Below are the code and all the weights of a small trained network. Each question names an input and a class and asks about switching units off, where a switched-off unit gives its printed mean instead of its output.

import numpy as np


def w(rows, s, z=0):
    codes = np.array(rows[::2]) - 128.0
    scale = np.full(codes.shape[1], s)
    scale[-1] = z or s
    return codes * scale


def norm(h):
    return h / np.sqrt((h * h).mean(-1, keepdims=True) + 1e-5)


def f(y):
    return y / 2 * (1 + np.tanh(0.7978845608 * (y + 0.044715 * y**3)))


def log_softmax(a):
    a = a - a.max(-1, keepdims=True)
    return a - np.log(np.exp(a).sum(-1, keepdims=True))


def net(x, mask):
    res = np.array(x, float).reshape(1, 5) / 4 @ E
    u = 0
    for l in range(4):
        y = f(norm(res) @ A[l][:, :-1].T + A[l][:, -1])
        res = res + np.where(mask[u : u + 5], y, B[l][:, -1]) @ B[l][:, :-1]
        u += 5
    return log_softmax(norm(res)[-1] @ U[:, :-1].T + U[:, -1])


A, B = {}, {}
E = w([
[62,13,154],'x0',
[252,91,219],'x1',
[50,142,240],'x2',
[131,128,128],'x3',
[125,128,131],'x4',
],0.004)
A[0] = w([
[144,28,192,47],'0.n1',
[247,24,116,2],'0.n2',
[254,62,208,214],'0.n3',
[100,14,148,180],'0.n4',
[124,44,85,49],'0.n5',
],0.0091,0.0072)
B[0] = w([
[154,75,177,143],'0.n1',
[254,117,154,148],'0.n2',
[179,184,120,254],'0.n3',
[82,76,120,203],'0.n4',
[94,170,80,129],'0.n5',
],0.0092,0.0078)
A[1] = w([
[158,2,86,62],'1.n1',
[88,240,52,52],'1.n2',
[99,182,126,50],'1.n3',
[195,14,202,2],'1.n4',
[151,138,63,89],'1.n5',
],0.0096,0.0034)
B[1] = w([
[144,210,124,186],'1.n1',
[168,53,183,254],'1.n2',
[174,198,254,126],'1.n3',
[215,90,60,196],'1.n4',
[110,77,77,160],'1.n5',
],0.0098,0.0028)
A[2] = w([
[73,121,77,95],'2.n1',
[147,251,94,108],'2.n2',
[165,38,145,4],'2.n3',
[180,113,143,148],'2.n4',
[86,165,192,113],'2.n5',
],0.013,0.0032)
B[2] = w([
[64,210,104,188],'2.n1',
[88,206,85,220],'2.n2',
[179,102,92,202],'2.n3',
[2,89,50,252],'2.n4',
[239,71,231,177],'2.n5',
],0.0068,0.0036)
A[3] = w([
[52,184,183,39],'3.n1',
[222,39,33,93],'3.n2',
[79,145,149,85],'3.n3',
[253,246,194,3],'3.n4',
[26,38,178,72],'3.n5',
],0.0066,0.004)
B[3] = w([
[113,2,127,120],'3.n1',
[96,2,152,253],'3.n2',
[153,20,181,112],'3.n3',
[31,173,162,190],'3.n4',
[115,138,190,165],'3.n5',
],0.0065,0.0036)
U = w([
[124,49,86,254],'0',
[7,168,18,76],'1',
[162,130,236,63],'2',
[17,102,176,100],'3',
[175,239,36,100],'4',
[216,112,66,90],'5',
[112,249,150,162],'6',
],0.019,0.0047)

Each question gives the input, the list of numbers given to net, and the class t.
The units are the neurons (one row each of A and B). Each row of codes is followed by its name. A weight is (code - 128) times the scale printed after its matrix; where a second scale follows, it is the last column's (A, B and U).
mask holds one flag per neuron, layer by layer. A switched-off neuron (its flag False) gives its mean, the last column of its row in B, instead of its output. The means were averaged over made-up inputs and are rounded, as every weight is.
A unit's drop is (log p(t) with every unit on - log p(t) with that unit switched off) / (log p(t) with every unit on - log p(t) with every unit switched off).
The circuit of an input: a set's keep is (log p(t) with only the set's units on - log p(t) with every unit switched off) / (log p(t) with every unit on - log p(t) with every unit switched off). Starting from the 12 units with the biggest drops (on a tie, the unit counted first), units are removed one at a time, each time the one whose removal leaves the highest keep (on an exact tie, the one counted first), for as long as the keep stays at least 0.8.
units of the circuit, in order: the units of the circuit, biggest drop first
most important unit: the unit with the biggest drop
top k neurons: the k neurons with the biggest drops, biggest first
top k neurons in layer l: the k neurons of layer l with the biggest drops, biggest first
input [0,-6,2,5,-2], class 2: most important unit -> 0.n4
input [-4,-1,1,-5,3], class 2: top 2 neurons -> 0.n3; 1.n3
input [7,0,-6,-4,5], class 1: units of the circuit, in order -> 1.n1; 0.n4
input [-4,-5,-8,-6,7], class 0: units of the circuit, in order -> 1.n2; 3.n2
input [-2,7,3,-7,-4], class 6: units of the circuit, in order -> 0.n3; 3.n4
input [1,-4,3,-2,-4], class 3: top 3 neurons -> 0.n3; 2.n1; 1.n2
input [5,-1,0,4,-3], class 1: top 3 neurons -> 1.n2; 2.n1; 1.n3
input [3,-2,-8,-3,-5], class 1: units of the circuit, in order -> 0.n3; 1.n4; 1.n1
input [-5,-8,1,4,-3], class 2: units of the circuit, in order -> 1.n2; 1.n3
input [-1,2,-8,4,-4], class 4: top 2 neurons in layer 0 -> 0.n4; 0.n3
input [6,7,6,-8,4], class 0: units of the circuit, in order -> 1.n4; 2.n4
input [-7,-7,-4,1,-4], class 0: units of the circuit, in order -> 1.n2; 0.n3
input [-2,-3,-5,6,-7], class 0: top 2 neurons -> 1.n2; 0.n4
input [-8,-2,-5,-8,-7], class 0: units of the circuit, in order -> 1.n2; 0.n3; 3.n2
input [7,-1,0,-5,-8], class 1: most important unit -> 1.n2
input [6,0,-4,-4,-1], class 1: top 3 neurons -> 0.n5; 0.n4; 1.n1
input [6,3,0,-5,0], class 5: top 3 neurons -> 1.n4; 0.n3; 1.n1
input [-4,3,1,4,-1], class 6: top 2 neurons -> 1.n4; 3.n4
input [2,-4,1,2,-7], class 3: top 2 neurons in layer 2 -> 2.n2; 2.n4
input [5,3,8,-2,-8], class 0: most important unit -> 1.n4
input [-7,-3,3,-8,2], class 2: top 2 neurons in layer 1 -> 1.n2; 1.n3
input [-1,4,-7,-6,-7], class 4: top 3 neurons in layer 2 -> 2.n2; 2.n5; 2.n3
input [-4,6,1,5,4], class 6: units of the circuit, in order -> 3.n4; 0.n3
input [-7,-8,2,4,2], class 2: top 2 neurons -> 1.n2; 1.n3
